Read these off the row that follows.
1) Give the smallest entry.
2) Give the entry just right of the smallest entry.
3) Give the entry just left of 105.
[136 147 127 126 140 128 105 126]
1) 105
2) 126
3) 128

[[128, 127, 127, 126, 125, 128, 126, 129],
 [130, 129, 131, 126, 130, 126, 127, 128],
 [126, 127, 125, 129, 130, 126, 125, 127],
 [131, 130, 128, 129, 127, 127, 128, 126],
 [130, 130, 130, 125, 130, 121, 128, 130],
 [133, 134, 132, 131, 119, 124, 132, 131],
 [116, 155, 150, 148, 153, 114, 138, 101],
 [126, 129, 127, 129, 125, 130, 130, 129],
 [129, 129, 129, 126, 127, 130, 128, 128],
 [127, 126, 126, 129, 129, 124, 132, 125],
 [127, 129, 128, 128, 127, 127, 131, 128],
 [129, 130, 129, 126, 126, 126, 129, 128],
 [126, 132, 130, 126, 128, 123, 132, 130],
 [129, 129, 130, 127, 127, 128, 129, 129],
 [123, 130, 127, 127, 125, 129, 125, 129]]
Counting starts at 0.
The entry just left of the largest entry is 116
The entry in row 1 and column 0 -> 130
The entry in the bottom-left corner: 123
Find the entry in the bottom-right corner.
129
Find the entry at row 0, column 0.
128
The entry in row 0 and column 2 -> 127
The entry just right of the largest entry -> 150
The entry at row 2, column 0 -> 126
Find the bottom entry of the column that holds the largest entry.
130
Find the entry at row 2, column 2.
125
The smallest entry is 101
Find the entry directly below 148.
129
Find the entry in row 0 and column 1.
127
The entry just left of the smallest entry: 138
Find the top entry of the column that holds the smallest entry.
129
Find the entry in row 1 and column 2.
131
The entry directly above the largest entry: 134
Find the largest entry.
155

Questions about the row below.
1) Give the 3rd entry from the left.
2) Give the 2nd entry.
3) Give the 2nd entry from the right.
[141 131 126 130 128 154]
1) 126
2) 131
3) 128

[[122 127 132 128 131 125 124 127 133 128 133 123 125 127 124]
 [113 130 138 131 134 122 116 126 138 126 136 120 125 126 119]
 [126 128 129 128 129 127 127 128 129 128 129 127 127 128 127]
 [134 131 123 129 124 131 131 130 122 128 120 133 133 128 134]
 [108 135 141 133 136 122 109 125 141 123 138 122 128 127 114]
 [133 130 124 128 125 130 131 129 124 128 123 131 132 128 132]
 [132 130 125 128 126 130 130 129 124 128 123 131 131 128 131]
 [107 137 142 134 137 122 107 125 142 122 138 122 130 129 111]]
Rows and columns are numbered from 0.
Read off the entry in row 2 and column 0.
126
Read off the entry at row 0, column 2.
132
The entry at row 0, column 1 -> 127
Read off the entry in row 0 and column 0.
122
The bottom-right entry is 111
The entry in row 1 and column 0: 113
Read off the top-right entry.
124
Read off the entry at row 1, column 2.
138
The bottom-left entry -> 107
The entry at row 2, column 1 is 128
The entry at row 2, column 2 is 129

m = 135,136,131,107,126,140,129,152,112,109,135,135,128,128,120
What is the first entry from the right? 120
What is the third entry from the right? 128
What is the third entry from the left? 131
What is the 1st entry from the left? 135

Questions about the matrix below. Rows and columns are numbered from 0.
1) Report the bottom entry of the column that holds the largest entry.
2) Report the entry at row 2, column 0.
3) Report the entry in row 2 and column 1.
4) Report the entry directly below 131.
5) Report the entry directly above the smallest entry.
6) Report the entry at row 0, column 2.
7) Report the entry in the top-right corner.
110	121	120	146	132
135	145	147	131	137
136	130	103	138	132
135	130	104	140	132
113	123	117	148	134
1) 148
2) 136
3) 130
4) 138
5) 147
6) 120
7) 132

Read these off the matrix that follows.
1) Give the fourth entry, reading row by row.
2) Give the 2nd entry on the diagonal from the top-right corner.
3) Give the entry directly above the smallest entry.
4) Give the maximum.
5) Give the entry just right of 143.
6) Give the 2nd entry in reading order.
7) Give the entry just right of the smallest entry.
8) Give the 5th entry, reading row by row.
[[126 121 129 141 135 122 130 128 123 119 129 140 120 120 124 115]
 [121 130 125 136 125 122 136 123 114 138 132 120 129 127 128 127]
 [131 126 136 124 147 125 117 124 130 101 143 119 128 127 141 131]
 [125 121 114 128 117 117 124 129 132 116 118 115 127 137 125 131]
 [125 113 109 138 134 139 127 126 118 131 132 122 127 122 113 122]
 [124 124 135 122 125 117 131 138 130 123 126 115 133 151 136 138]
 [118 140 120 133 116 115 140 132 135 119 136 146 118 127 120 125]
 [122 136 113 132 113 126 129 131 129 131 129 152 136 121 120 116]]
1) 141
2) 128
3) 138
4) 152
5) 119
6) 121
7) 143
8) 135

Questions about the grid below. Counting starts at 0.
1) The entry at row 2, column 0?
2) The entry at row 1, column 0?
3) The entry in row 0 and column 0?
4) The entry in row 0 and column 2?
5) The entry at row 1, column 2?
6) The entry at row 1, column 1?
7) The bottom-left entry?
[[139 136 134 138 121 143 117 134 142 152 132 113]
 [137 133 111 132 123 126 139 131 140 145 116 131]
 [130 128 134 138 117 136 133 141 147 152 137 122]
 [136 134 136 128 116 137 108 130 142 149 138 109]
 [133 122 120 132 121 116 125 134 142 145 131 148]
 [135 127 130 131 117 121 110 132 142 147 138 142]
 [126 122 136 133 113 124 129 142 148 150 143 140]
 [137 137 118 124 113 123 130 128 141 142 122 135]
 [134 141 132 126 105 135 134 134 146 146 130 120]
 [136 128 121 134 122 125 126 133 141 147 127 136]
 [139 129 105 134 130 123 137 130 138 145 113 133]]
1) 130
2) 137
3) 139
4) 134
5) 111
6) 133
7) 139

Read these off the row that follows.
1) Give the entry just left of the centre entry.
2) Give the entry just left of the largest entry.
3) Give the entry at the centre.
4) Give the entry just right of 148.
148	103	140	149	140	114	143	126	118	133	154	143	141
1) 114
2) 133
3) 143
4) 103

Read these off the array that follows.
1) Report the last entry, reading row by row.
2) Report the 1st entry, reading row by row.
3) Report the entry in the bottom-left corner.
4) Report the first entry of the smallest entry's row.
5) Report the 3rd smallest entry.
6) Report the 5th entry in reading order.
7) Report the largest entry in the last column.
8) Report the smallest entry.
[[140 118 118 123 121 127 132 125 123 124 129 110 139]
 [132 131 129 120 147 125 132 144 122 126 120 137 120]
 [130 121 125 134 110 113 129 144 118 121 121 126 127]
 [139 130 121 127 144 110 125 136 131 132 125 146 117]
 [123 129 141 117 139 121 128 136 118 120 125 114 136]
 [135 117 122 124 114 104 127 113 139 135 135 132 127]
 [125 124 146 119 132 109 125 112 140 135 135 132 128]
 [118 128 143 118 128 117 121 144 119 123 121 134 124]
 [131 135 130 145 137 116 122 135 132 131 126 145 117]
 [131 118 129 113 119 127 132 112 133 129 134 116 136]
 [116 128 142 127 120 108 125 136 129 130 124 145 117]
 [134 128 118 144 122 128 131 142 125 127 121 143 118]
 [121 127 147 129 127 129 131 128 135 133 127 147 118]
 [127 136 127 146 135 125 132 111 135 131 135 120 135]]
1) 135
2) 140
3) 127
4) 135
5) 109
6) 121
7) 139
8) 104
